Below is a small trained network, with its code and all its weights. Each question gives an input and a target symbol and asks what happens when units are switched off, that is, made to give their printed mean instead of their output.

import numpy as np


def w(rows, s, z=0):
    codes = np.array(rows[::2]) - 128.0
    scale = np.full(codes.shape[1], s)
    scale[-1] = z or s
    return codes * scale


def f(y):
    return np.maximum(y, 0)


def softmax(a):
    e = np.exp(a - a.max(-1, keepdims=True))
    return e / e.sum(-1, keepdims=True)


def log_softmax(a):
    a = a - a.max(-1, keepdims=True)
    return a - np.log(np.exp(a).sum(-1, keepdims=True))


def net(x, mask):
    ids = ['αγεζθμστψ'.index(c) for c in x.split()]
    T = len(ids)
    res = E[ids] + P[:T]
    r = res
    for j in range(2):
        rows = slice(2 * j, 2 * j + 2)
        q, k, v = (r @ M[0][rows].T for M in (Q, K, V))
        z = softmax(np.where(np.tri(T) > 0, q @ k.T / 2**0.5, -1e9)) @ v
        o = O[0][rows]
        res = res + np.where(mask[j], z, o[:, -1]) @ o[:, :-1]
    y = f(res @ A[0][:, :-1].T + A[0][:, -1])
    res = res + np.where(mask[2:6], y, B[0][:, -1]) @ B[0][:, :-1]
    return log_softmax(res[-1] @ U[:, :-1].T + U[:, -1])


Q, K, V, O, A, B = {}, {}, {}, {}, {}, {}
E = w([
[167,170,158,2,130,125],'α',
[114,143,202,157,78,166],'γ',
[116,49,130,114,215,89],'ε',
[174,62,104,132,75,155],'ζ',
[51,121,135,135,128,181],'θ',
[179,55,204,163,125,145],'μ',
[111,113,82,65,10,40],'σ',
[28,120,221,123,194,88],'τ',
[132,157,175,148,114,32],'ψ',
],0.0076)
P = w([
[203,254,100,150,166,218],'0',
[66,77,179,163,44,86],'1',
[76,69,194,137,63,57],'2',
[57,67,209,128,74,64],'3',
[69,59,206,106,65,54],'4',
[50,58,217,110,109,66],'5',
[60,62,222,106,85,51],'6',
[60,58,235,90,101,68],'7',
[52,61,229,97,100,49],'8',
[46,45,238,88,108,66],'9',
[46,39,232,84,112,59],'10',
[55,46,235,68,118,59],'11',
],0.0029)
Q[0] = w([
[161,178,82,142,128,174],'head 0',
[165,199,85,183,140,111],'head 0',
[86,166,92,129,145,120],'head 1',
[128,83,255,46,119,62],'head 1',
],0.029)
K[0] = w([
[113,52,131,183,101,142],'head 0',
[83,65,185,155,59,64],'head 0',
[82,181,141,149,77,100],'head 1',
[254,245,131,128,158,176],'head 1',
],0.02)
V[0] = w([
[201,172,66,20,116,191],'head 0',
[173,164,27,178,182,250],'head 0',
[176,36,134,232,126,132],'head 1',
[203,70,80,36,200,104],'head 1',
],0.02)
O[0] = w([
[87,1,190,51,98,218,204],'head 0',
[19,53,150,198,112,45,91],'head 0',
[105,43,58,240,42,161,86],'head 1',
[181,81,170,48,56,33,2],'head 1',
],0.01,0.0044)
A[0] = w([
[209,122,164,252,178,107,253],'neuron 0',
[113,159,75,210,165,17,114],'neuron 1',
[116,132,39,177,121,206,166],'neuron 2',
[58,219,168,167,32,104,251],'neuron 3',
],0.015,0.0021)
B[0] = w([
[220,73,113,213,191,178,221],'neuron 0',
[104,77,127,60,160,21,220],'neuron 1',
[73,129,41,39,114,129,247],'neuron 2',
[157,248,136,234,105,154,215],'neuron 3',
],0.014,0.013)
U = w([
[90,39,159,92,180,72,2],'α',
[30,143,97,129,195,155,66],'γ',
[132,172,124,97,47,3,192],'ε',
[150,1,164,213,122,194,152],'ζ',
[47,146,203,160,212,82,178],'θ',
[159,59,37,135,24,94,66],'μ',
[135,125,148,64,102,168,237],'σ',
[211,178,108,98,152,67,25],'τ',
[167,209,136,190,120,216,188],'ψ',
],0.0053,0.0041)

Each question gives the input, a string of symbols that net reads in full, and the target symbol t.
The units are the heads (2 rows each of Q, K, V and O) and the neurons (one row each of A and B). Each row of codes is followed by its name. A weight is (code - 128) times the scale printed after its matrix; where a second scale follows, it is the last column's (O, A, B and U).
mask holds one flag per unit, heads first, then neurons. A switched-off unit (its flag False) gives its mean, the last column of its rows in O or B, instead of its output. The means were averaged over made-up inputs and are rounded, as every weight is.
A unit's drop is (log p(t) with every unit on - log p(t) with that unit switched off) / (log p(t) with every unit on - log p(t) with every unit switched off).
The circuit of an input: a set's keep is (log p(t) with only the set's units on - log p(t) with every unit switched off) / (log p(t) with every unit on - log p(t) with every unit switched off). Starting from all 6 units, units are removed one at a time, each time the one whose removal leaves the highest keep (on an exact tie, the one counted first), for as long as the keep stays at least 0.8.
units of the circuit, in order: the units of the circuit, biggest drop first
unit that matters most: the unit with the biggest drop
k most important neurons: the k neurons with the biggest drops, biggest first
heads that matter: for each layer, one digit per head in row order, 1 if its drop is at least 0.15 and else 0, layers parted by /
input σ μ γ σ α μ, target σ: units of the circuit, in order : (head 0; head 1)
input τ θ γ τ ψ ε ψ μ ε γ, target τ: heads that matter : 10
input θ θ τ ψ θ τ ψ τ, target θ: units of the circuit, in order : (head 0; neuron 2; neuron 3; neuron 1)
input θ θ ζ ψ, target θ: unit that matters most : neuron 1
input μ γ μ θ, target μ: units of the circuit, in order : (head 1; neuron 2)
input τ ε τ τ σ ψ ζ μ, target τ: heads that matter : 10
input ε γ ψ α, target ε: heads that matter : 01
input ζ γ σ τ γ θ μ γ τ θ, target ζ: units of the circuit, in order : (head 0; neuron 2)
input μ γ α α τ θ γ γ, target σ: units of the circuit, in order : (head 0; neuron 3)
input ψ ε ψ θ θ ψ μ, target ζ: 3 most important neurons : (neuron 3; neuron 0; neuron 2)
input ψ ε α α γ ψ γ ε, target σ: units of the circuit, in order : (head 0; neuron 0)
input ζ μ μ ψ α ζ γ ψ θ ε γ ζ, target ζ: units of the circuit, in order : (neuron 2; head 1)
input τ μ μ ψ ζ τ γ ψ, target τ: units of the circuit, in order : (head 0; neuron 1; neuron 0)
input γ θ θ γ α α α, target σ: most important neuron : (neuron 3)
input ψ σ ψ ψ ψ ε ψ, target τ: 2 most important neurons : (neuron 1; neuron 3)
input θ ε τ ζ ε τ θ σ γ θ γ, target θ: units of the circuit, in order : (head 0; neuron 2)
input ζ γ γ α μ μ ζ ψ γ, target ζ: units of the circuit, in order : (neuron 2; head 1)
input γ ψ μ α μ ψ μ μ ε ζ θ ε, target γ: heads that matter : 01
input μ γ τ σ ψ ε θ θ α ψ γ, target μ: heads that matter : 01
input α γ α σ γ ψ μ, target α: heads that matter : 11
